Below is a small trained network, with its code and all its weights. Each question gives an input and a class and asks what happens when units are switched off, that is, made to give their printed mean instead of their output.

import numpy as np


def w(rows, s, z=0):
    codes = np.array(rows[::2]) - 128.0
    scale = np.full(codes.shape[1], s)
    scale[-1] = z or s
    return codes * scale


def f(y):
    return np.maximum(y, 0)


def log_softmax(a):
    a = a - a.max(-1, keepdims=True)
    return a - np.log(np.exp(a).sum(-1, keepdims=True))


def net(x, mask):
    res = np.array(x, float).reshape(1, 6) / 4 @ E
    y = f(res @ A[0][:, :-1].T + A[0][:, -1])
    res = res + np.where(mask, y, B[0][:, -1]) @ B[0][:, :-1]
    return log_softmax(res[-1] @ U[:, :-1].T + U[:, -1])


A, B = {}, {}
E = w([
[136,209,1,124,183,175,163,125,102],'x0',
[207,151,115,171,113,98,66,105,125],'x1',
[136,132,122,123,126,128,131,124,137],'x2',
[123,123,131,124,124,133,138,131,124],'x3',
[163,36,82,121,179,61,193,61,171],'x4',
[143,14,50,186,79,147,119,225,98],'x5',
],0.0064)
A[0] = w([
[196,187,49,196,153,134,103,93,107,90],'n1',
[28,182,171,129,64,214,137,216,77,126],'n2',
[147,18,50,215,80,174,126,239,115,5],'n3',
[125,23,91,118,184,69,230,58,190,51],'n4',
[134,54,253,140,52,76,85,133,161,21],'n5',
[90,191,19,95,180,185,192,169,97,43],'n6',
],0.0061,0.0025)
B[0] = w([
[50,77,104,134,109,34,190,221,142,201],'n1',
[102,107,61,90,36,155,83,96,119,234],'n2',
[127,238,249,186,199,221,177,25,247,255],'n3',
[143,167,2,157,19,189,20,114,59,246],'n4',
[66,124,87,252,148,29,222,214,90,229],'n5',
[61,118,155,122,151,44,167,203,91,215],'n6',
],0.0065,0.0054)
U = w([
[148,130,126,121,128,134,131,122,131,235],'0',
[112,122,116,124,120,106,134,140,146,184],'1',
[87,112,122,159,159,35,209,222,81,1],'2',
[141,198,199,133,205,172,151,2,199,99],'3',
[154,120,55,131,36,169,2,103,67,28],'4',
[162,89,145,108,172,137,119,140,101,189],'5',
],0.0078,0.0057)

Each question gives the input, the list of numbers given to net, and the class t.
The units are the neurons (one row each of A and B). Each row of codes is followed by its name. A weight is (code - 128) times the scale printed after its matrix; where a second scale follows, it is the last column's (A, B and U).
mask holds one flag per neuron, in row order. A switched-off neuron (its flag False) gives its mean, the last column of its row in B, instead of its output. The means were averaged over made-up inputs and are rounded, as every weight is.
A unit's drop is (log p(t) with every unit on - log p(t) with that unit switched off) / (log p(t) with every unit on - log p(t) with every unit switched off).
The circuit of an input: a set's keep is (log p(t) with only the set's units on - log p(t) with every unit switched off) / (log p(t) with every unit on - log p(t) with every unit switched off). Starting from all 6 units, units are removed one at a time, each time the one whose removal leaves the highest keep (on an exact tie, the one counted first), for as long as the keep stays at least 0.8.
units of the circuit, in order: the units of the circuit, biggest drop first
k most important neurons: the k neurons with the biggest drops, biggest first
drop of u: that unit's drop, to one decimal
input [8,4,-7,-3,-1,-3], class 2: units of the circuit, in order -> [n1 n6]
input [0,-4,5,-2,-8,-5], class 4: 3 most important neurons -> [n2 n3 n5]
input [-8,-1,-4,-2,6,-4], class 2: 2 most important neurons -> [n5 n3]
input [-8,-5,-4,-6,-4,-3], class 2: 3 most important neurons -> [n5 n3 n4]
input [2,-1,-6,4,7,0], class 4: 2 most important neurons -> [n4 n3]
input [0,-5,2,-5,-6,2], class 4: 4 most important neurons -> [n2 n5 n3 n1]
input [-7,0,6,0,5,-5], class 2: 2 most important neurons -> [n5 n3]
input [-2,5,-3,4,6,1], class 4: 3 most important neurons -> [n4 n3 n6]
input [7,4,-3,4,6,-6], class 2: 3 most important neurons -> [n1 n3 n6]
input [8,-5,-1,1,-1,-8], class 2: 2 most important neurons -> [n6 n3]
input [-7,-6,1,2,-2,-4], class 2: 3 most important neurons -> [n5 n3 n4]
input [6,5,-3,2,8,0], class 4: 2 most important neurons -> [n4 n5]
input [8,1,-6,5,-8,-5], class 2: 3 most important neurons -> [n6 n1 n4]
input [7,-6,2,1,-1,-7], class 2: 3 most important neurons -> [n6 n3 n4]
input [-6,5,5,5,2,1], class 2: 2 most important neurons -> [n5 n3]
input [-3,4,4,-5,-6,6], class 3: 2 most important neurons -> [n3 n4]
input [-3,-5,-3,-3,6,3], class 4: drop of n6 -> 0.1
input [3,-5,0,1,0,6], class 3: drop of n4 -> 0.1
input [0,2,5,5,7,0], class 4: drop of n4 -> 0.6
input [-8,7,1,-5,7,-1], class 2: drop of n2 -> 0.2
